Below is a small trained network, with its code and all its weights. Each question gives an input and a target symbol and asks what happens when units are switched off, that is, made to give their printed mean instead of their output.

import numpy as np


def w(rows, s, z=0):
    codes = np.array(rows[::2]) - 128.0
    scale = np.full(codes.shape[1], s)
    scale[-1] = z or s
    return codes * scale


def norm(h):
    return h / np.sqrt((h * h).mean(-1, keepdims=True) + 1e-5)


def f(y):
    return y / 2 * (1 + np.tanh(0.7978845608 * (y + 0.044715 * y**3)))


def softmax(a):
    e = np.exp(a - a.max(-1, keepdims=True))
    return e / e.sum(-1, keepdims=True)


def log_softmax(a):
    a = a - a.max(-1, keepdims=True)
    return a - np.log(np.exp(a).sum(-1, keepdims=True))


def net(x, mask):
    ids = ['γδεζθσψ'.index(c) for c in x.split()]
    T = len(ids)
    res = E[ids] + P[:T]
    u = 0
    for l in range(2):
        r = norm(res)
        for j in range(3):
            rows = slice(2 * j, 2 * j + 2)
            q, k, v = (r @ M[l][rows].T for M in (Q, K, V))
            z = softmax(np.where(np.tri(T) > 0, q @ k.T / 2**0.5, -1e9)) @ v
            o = O[l][rows]
            res = res + np.where(mask[u + j], z, o[:, -1]) @ o[:, :-1]
        u += 3
        y = f(norm(res) @ A[l][:, :-1].T + A[l][:, -1])
        res = res + np.where(mask[u : u + 12], y, B[l][:, -1]) @ B[l][:, :-1]
        u += 12
    return log_softmax(norm(res)[-1] @ U[:, :-1].T + U[:, -1])


Q, K, V, O, A, B = {}, {}, {}, {}, {}, {}
E = w([
[133,202,70,116,164,254],'γ',
[227,117,55,88,87,179],'δ',
[134,202,147,204,53,168],'ε',
[39,110,167,152,219,196],'ζ',
[181,31,58,62,190,143],'θ',
[101,171,211,31,69,226],'σ',
[167,35,179,111,45,78],'ψ',
],0.0075)
P = w([
[82,123,95,170,147,77],'0',
[225,110,231,163,167,142],'1',
[185,78,168,169,106,195],'2',
[72,203,111,66,116,1],'3',
[206,185,221,109,191,49],'4',
[105,61,120,158,56,209],'5',
[26,135,65,77,56,70],'6',
[239,169,218,141,241,124],'7',
[177,47,164,195,123,219],'8',
],0.0085)
Q[0] = w([
[5,91,37,102,36,134],'0.h0',
[166,54,150,166,118,221],'0.h0',
[171,196,163,91,185,51],'0.h1',
[23,147,43,82,71,62],'0.h1',
[108,164,105,142,73,125],'0.h2',
[143,188,138,150,99,168],'0.h2',
],0.013)
K[0] = w([
[163,203,156,93,197,26],'0.h0',
[1,117,24,77,46,98],'0.h0',
[185,64,184,189,146,210],'0.h1',
[221,190,220,117,236,73],'0.h1',
[94,99,144,140,159,61],'0.h2',
[20,99,66,142,86,97],'0.h2',
],0.0093)
V[0] = w([
[98,203,43,136,204,214],'0.h0',
[178,118,25,252,145,76],'0.h0',
[67,102,166,190,194,99],'0.h1',
[126,35,87,34,219,101],'0.h1',
[107,116,139,140,146,85],'0.h2',
[166,135,168,124,140,156],'0.h2',
],0.013)
O[0] = w([
[2,148,103,157,158,30,101],'0.h0',
[71,3,138,28,193,140,2],'0.h0',
[101,63,223,223,236,161,95],'0.h1',
[178,187,180,69,233,61,25],'0.h1',
[143,126,132,128,167,137,118],'0.h2',
[125,200,137,136,122,170,131],'0.h2',
],0.011,0.0064)
A[0] = w([
[146,122,86,191,156,109,124],'0.n0',
[219,183,47,104,78,145,87],'0.n1',
[140,97,80,82,93,118,64],'0.n2',
[161,60,188,110,205,170,79],'0.n3',
[68,153,208,156,108,68,254],'0.n4',
[170,55,141,136,138,110,71],'0.n5',
[173,137,83,32,110,54,120],'0.n6',
[28,121,87,81,166,76,95],'0.n7',
[130,170,61,175,164,221,175],'0.n8',
[82,117,121,129,56,145,138],'0.n9',
[115,149,237,246,237,149,20],'0.n10',
[162,115,161,86,184,69,77],'0.n11',
],0.011,0.0057)
B[0] = w([
[89,156,168,139,108,168,140],'0.n0',
[69,134,218,106,75,112,254],'0.n1',
[103,141,150,112,132,142,133],'0.n2',
[113,178,137,170,80,76,168],'0.n3',
[183,172,45,150,126,160,216],'0.n4',
[135,130,123,176,119,99,127],'0.n5',
[52,216,176,96,135,188,167],'0.n6',
[237,120,120,149,54,76,167],'0.n7',
[160,142,164,108,56,121,202],'0.n8',
[115,168,52,86,118,155,199],'0.n9',
[132,193,70,76,104,244,172],'0.n10',
[135,156,87,173,103,187,149],'0.n11',
],0.011,0.0083)
Q[1] = w([
[144,80,137,186,221,102],'1.h0',
[87,25,160,136,194,83],'1.h0',
[130,199,175,115,125,92],'1.h1',
[164,254,57,107,56,175],'1.h1',
[194,208,74,98,87,187],'1.h2',
[116,104,135,136,108,125],'1.h2',
],0.0095)
K[1] = w([
[137,194,63,29,66,178],'1.h0',
[166,254,78,75,73,223],'1.h0',
[115,80,114,169,122,138],'1.h1',
[134,40,158,201,229,75],'1.h1',
[89,60,137,117,196,22],'1.h2',
[134,172,129,116,171,128],'1.h2',
],0.0087)
V[1] = w([
[114,66,108,153,46,113],'1.h0',
[15,122,104,130,197,144],'1.h0',
[131,54,171,148,158,190],'1.h1',
[49,135,131,171,82,159],'1.h1',
[170,159,101,96,111,215],'1.h2',
[111,171,170,247,150,113],'1.h2',
],0.015)
O[1] = w([
[125,69,73,110,21,105,229],'1.h0',
[44,129,74,141,194,161,152],'1.h0',
[180,19,124,80,172,234,199],'1.h1',
[95,124,81,201,74,161,254],'1.h1',
[67,173,229,214,72,200,199],'1.h2',
[254,198,42,164,120,164,152],'1.h2',
],0.0098,0.0042)
A[1] = w([
[93,92,125,59,191,155,81],'1.n0',
[116,98,99,76,146,185,3],'1.n1',
[3,153,103,212,161,81,178],'1.n2',
[131,173,85,100,93,132,202],'1.n3',
[120,124,180,81,155,201,22],'1.n4',
[101,78,79,124,66,184,148],'1.n5',
[151,114,77,96,110,59,134],'1.n6',
[203,90,205,109,107,148,130],'1.n7',
[175,141,78,69,130,143,121],'1.n8',
[169,130,112,211,165,190,158],'1.n9',
[163,149,91,150,113,70,123],'1.n10',
[177,214,164,94,181,83,87],'1.n11',
],0.016,0.0059)
B[1] = w([
[102,115,163,195,124,155,149],'1.n0',
[121,98,142,186,173,90,144],'1.n1',
[155,143,114,55,131,147,180],'1.n2',
[133,112,128,136,163,111,239],'1.n3',
[122,65,123,138,159,104,154],'1.n4',
[129,86,116,176,157,95,244],'1.n5',
[144,141,144,84,144,140,144],'1.n6',
[168,103,98,80,173,92,188],'1.n7',
[105,107,126,113,161,110,148],'1.n8',
[130,139,138,35,120,170,186],'1.n9',
[148,115,123,89,154,118,166],'1.n10',
[125,90,163,249,146,70,169],'1.n11',
],0.017,0.011)
U = w([
[125,153,18,82,163,41,1],'γ',
[8,142,189,57,112,117,112],'δ',
[74,30,85,199,106,145,218],'ε',
[117,173,98,119,186,238,63],'ζ',
[102,132,168,210,217,77,213],'θ',
[140,190,143,189,51,113,209],'σ',
[212,65,177,75,129,135,37],'ψ',
],0.011,0.002)

Each question gives the input, a string of symbols that net reads in full, and the target symbol t.
The units are the heads (2 rows each of Q, K, V and O) and the neurons (one row each of A and B). Each row of codes is followed by its name. A weight is (code - 128) times the scale printed after its matrix; where a second scale follows, it is the last column's (O, A, B and U).
mask holds one flag per unit, layer by layer, with each layer's heads first. A switched-off unit (its flag False) gives its mean, the last column of its rows in O or B, instead of its output. The means were averaged over made-up inputs and are rounded, as every weight is.
A unit's drop is (log p(t) with every unit on - log p(t) with that unit switched off) / (log p(t) with every unit on - log p(t) with every unit switched off).
The circuit of an input: a set's keep is (log p(t) with only the set's units on - log p(t) with every unit switched off) / (log p(t) with every unit on - log p(t) with every unit switched off). Starting from the 12 units with the biggest drops (on a tie, the unit counted first), units are removed one at a time, each time the one whose removal leaves the highest keep (on an exact tie, the one counted first), for as long as the keep stays at least 0.8.
circuit, biggest first: the units of the circuit, biggest drop first
top k neurons: the k neurons with the biggest drops, biggest first
heads that matter: for each layer, one digit per head in row order, 1 if its drop is at least 0.15 and else 0, layers parted by /
input ε σ δ θ θ, target ε: circuit, biggest first => (0.h0; 1.h0)
input ζ δ δ θ ψ ε σ ε, target ζ: circuit, biggest first => (1.h0; 0.h0; 1.n2)
input θ θ ζ θ σ ψ ψ, target θ: circuit, biggest first => (0.h1; 1.h0; 1.n11)
input γ σ σ, target γ: heads that matter => 100 / 000
input σ ε γ σ, target ε: circuit, biggest first => (0.h1)
input ε θ θ σ σ γ σ ε, target ε: top 2 neurons => (1.n5; 1.n7)
input γ θ σ ε σ, target γ: circuit, biggest first => (0.h0; 1.h2)
input ζ ζ σ σ γ ψ, target ζ: circuit, biggest first => (0.h1; 1.h0)
input ψ δ ε σ, target δ: top 2 neurons => (0.n6; 0.n1)
input σ θ σ ζ σ σ, target ζ: circuit, biggest first => (0.h1; 0.n10)
input σ ζ γ σ δ γ σ γ, target γ: heads that matter => 100 / 000
input σ ψ θ δ ε ψ, target δ: heads that matter => 010 / 000
input ε θ ε σ ε δ σ γ, target ε: heads that matter => 110 / 110
input γ ε σ θ σ σ δ θ, target γ: heads that matter => 110 / 101
input δ ψ σ δ δ ψ ψ ψ σ, target ψ: top 2 neurons => (1.n7; 0.n9)
input ζ σ ε δ, target ζ: circuit, biggest first => (0.h1; 1.h0)
input θ σ ζ σ ζ, target θ: circuit, biggest first => (0.h1)
input θ σ ε ψ ε σ σ, target θ: heads that matter => 110 / 110
input ψ ε σ ζ ε ζ γ, target ψ: circuit, biggest first => (0.h0; 1.h0)
input ζ γ σ σ σ σ σ, target ζ: circuit, biggest first => (0.h1; 1.h0)
input σ ζ ζ δ σ γ ζ ψ ψ, target ζ: circuit, biggest first => (0.h1; 0.n10)
input σ σ θ σ σ δ, target σ: circuit, biggest first => (0.h0)
input γ σ ε ζ θ ψ θ, target θ: circuit, biggest first => (0.h1; 1.n11)
input δ γ ε γ, target δ: heads that matter => 010 / 001
input ε ζ σ θ γ ψ ψ δ, target ε: heads that matter => 110 / 111
input δ ψ ε, target δ: heads that matter => 110 / 000
input γ ψ σ ψ δ θ σ ψ δ, target γ: top neuron => (1.n10)
